[128 = 0]
[123 152 123 122 116 137 148 127 145 147 125 120 113 143 145 114 163 114
 120 106 113  80 131 133 115 126  87 145 132 128 140 126 140 106 113 127
 118 125] : <36> > (6)
[137 124 142 130 118 119 126 133 129 101 119 140 143 134 134 143 104 122
 121 118 137 146 129 133 134 159 139 112 129 119 126 153 107 141 137 125
 140 137] : <44> > (9)
[115 143  98 126 163 124 118 117 130 152 124 113 128 122 123 129 144 132
 133 143 116 127 116 148 127 102  82 147 139 135 153 135 147 112 111 123
 139 137] : <33> > (13)
[138 138 144 122  98 118 129 116 112 109 130 143 113 129 122 138 105 118
 136 122 137 125 136 110 140 143 173 120 108 122  94 123 128 146 139 125
 123 116] : <44> > (12)
[101 141 105 125 200 119 118 114 142 158 131 116 125 118 127 137 135 130
 141 141 116 116 105 141 146 101  66 165 144 121 153 136 145 117 116 131
 129 138] : <33> > (13)
[113 136  99 128 194 116 117 122 139 141 143 131 112 120 117 136 123 146
 125 170 123 137 111 154 149  93  54 155 150 152 170 136 120 115 121 136
 135 131] : <33> > (25)
[119 149 121 122 152 119 118 126 122 143 132 126 106 124 112 148 123 134
 129 145 111 131 102 112 132 103 131 136 113 140 129 113 141 119 126 129
 124 118] : <33> > (21)
[124 117 116 125 128 126 129 132 138 125 121 117 148 123 138 140 149 116
 114 107 136  97 130 129 125 141 108 149 131 130 125 139 128 121 129 122
 128 134] : <36> > (15)
[151 127 168 100  51 130 124 155  97 107 146 167 127 159 111 145 110 117
 146 123 134 156 143  64 110 134 252  84  75 141  20  67 174 192 126 126
 113  74] : <44> > (12)
[137 118 141 126  96 132 137 148 127 132 119 123 149 126 149 123 144 113
 129  99 136 117 169 126 117 149 145 125 113 126  95 115 145 135 121 121
 106 112] : <36> > (6)
[150 116 152 126  72 142 143 140 114 105 130 149 125 145 127 127 121 123
 126 115 146 145 142  88 118 152 201  90 105 130  89 110 137 139 130 126
 125 114] : <44> > (12)
[128 138 135 137 101 124 131 124 131 119 119 129 122 106 134 137 136 118
 128  89 134 109 137 120 131 150 126 138 122 115 146 137 125 121 132 123
 115 121] : <36> > (4)
[143 121 137 129 134 117 131 116 134 129 139 137 138 127 152 127 107 120
 147 122 128 127 112 130 128 150 136 128 128 117 132 142 128 131 152 125
 132 129] : <44> > (12)
[119 139 123 120 165 111 102 131 110 145 133 132 107 129 108 148 130 143
 123 177 114 150 115 131 134  87 124 141 122 150 128 113 143 134 124 139
 130 124] : <33> > (21)
[127 120 124 140 136 131 131 129 134 142 133 120 135 124 139 130 143 122
 132 115 130 105 137 132 122 132 120 148 124 130 125 120 144 128 113 124
 120 123] : <36> > (15)
[131 127 127 121 139 121 119 113 125 128 137 143 109 128 104 148 111 137
 158 147 133 152 123 104 134 111 146 122 117 139 120 112 136 149 134 136
 127 114] : <33> > (25)
[124 122 125 122 132 138 112 132 120 139 140 131 116 124 113 139 127 135
 147 134 119 144 121 107 128  98 158 124 113 148 102 107 157 143 120 131
 125 106] : <33> > (21)
[107 142 105 118 164 136 121 126 127 159 140 119 115 121 123 129 157 137
 138 151 123 124 117 125 128  82  92 154 132 154 135 106 158 124 111 137
 121 128] : <33> > (13)
[ 90 133 113 128 125 141 136 144 143 143 110 101 159 119 155 125 156 122
 121 109 129  85 131 143 121 131  95 149 129 124 137 143 145 109 117 130
 122 141] : <36> > (6)
[107 131 111 125 159 118 112 135 120 142 136 134 113 127 106 156 131 137
 131 161 122 138 114 107 134  94 135 143 114 152 117 104 157 167 112 135
 124 108] : <33> > (21)
[117 136 109 130 168 127 111 122 127 157 135 130 110 117  94 113 145 134
 147 143 117 110 104 139 122  98  81 148 138 136 147 115 153 107 127 127
 112 137] : <33> > (13)
[125 136 130 131 128 131 130 132 141 128 114 116 154 123 146 116 144 111
 114  99 128 107 137 138 128 151 109 140 131 107 131 141 128 106 126 126
 120 140] : <36> > (6)
[155 118 144 128  86 116 133 127 133 101 129 143 139 125 131 136  93 111
 133  98 139 131 126 112 126 171 184 109 108 113  90 132 124 158 142 123
 116 123] : <44> > (14)
[119 157 124 131 124 137 139 117 136 143 121 107 114 121 123 109 155 121
 120 113 130  88 118 141 120 123  68 154 137 131 159 135 129  87 116 122
 102 140] : <36> > (6)
[128 138 133 137 104 118 138 137 124 126 131 126 148 128 138 128 147 108
 131 104 125 103 137 108 123 139 154 141 106 128  94 113 157 140 128 126
 119  99] : <36> > (6)
[117 156 113 115 160 127 118 126 122 144 137 128  98 120 107 135 130 142
 143 154 119 145 109 124 122  89 113 117 138 145 126  93 153 116 118 124
 116  79] : <33> > (21)
[131 112 130 136 126 129 130 131 134 116 132 132 147 134 138 111 110 127
 122 123 128 140 131 146 130 155 121 117 135 115 150 140  97 117 140 127
 141 134] : <44> > (9)
[126 127 114 129 144 110 133 130 145 141 116 110 161 125 150 121 141 118
 135 108 126  97 130 160 137 148  89 188 142 114 150 155 130 127 132 124
 130 146] : <36> > (4)
[130 115 125 133 123 139 130 139 127 135 119 123 153 133 147 115 158 120
 128 112 128  95 133 134 119 132 110 145 135 130 131 138 149 117 121 130
 126 127] : <36> > (15)
[137 119 150 127 110  94 135 133 128 117 124 136 142 133 140 132 118 115
 131 112 134 127 135 118 122 160 166 113 118 121 107 131 129 140 127 122
 126  80] : <44> > (12)
[134 136 121 148 103 133 130 141 127 134 120 118 145 124 131 136 151 118
 131 113 131 102 146 117 128 138 152 139 113 128 107 107 149 135 119 126
 114 103] : <36> > (15)

[150 137 147 117 129 135 125 151 119  97 132 136 124 108 115 105 115 116
 140  96 125 123 124 136 140 125 124 117 111 118 174 130 128 151 127 184
 136 134] : <8> > (233)
[143 120 145 131 137 136  97 140 111  86 116 112 126 139 135 120 101 126
 113 116 111 147 146 133 148 129 164 141 140 127 130 191 120 143 122 189
 116 145] : <8> > (233)
[146 100 109 143 133 157 105 160 122  98 137 157 102 125  68 145 102 137
 121  69 151 117 161 144 164  78 118  40 130 157 160 109 132 129 145 252
  82 148] : <9> > (211)
[122 118 132 136 149 203 130 130 123  56 109 118 125 147 152 146  71 136
 156 143 143 125 111 102 135 121 168 164 147 167 160 144 123 126  83 143
 103 143] : <8> > (212)
[166 114 122 110 103 105 121 154 125  50 129 129 108 117 137 132 103 168
 126 127 129 129  97 120 145 157 126 102 126 179 105 114 125 109 143  99
 112 134] : <17> > (240)
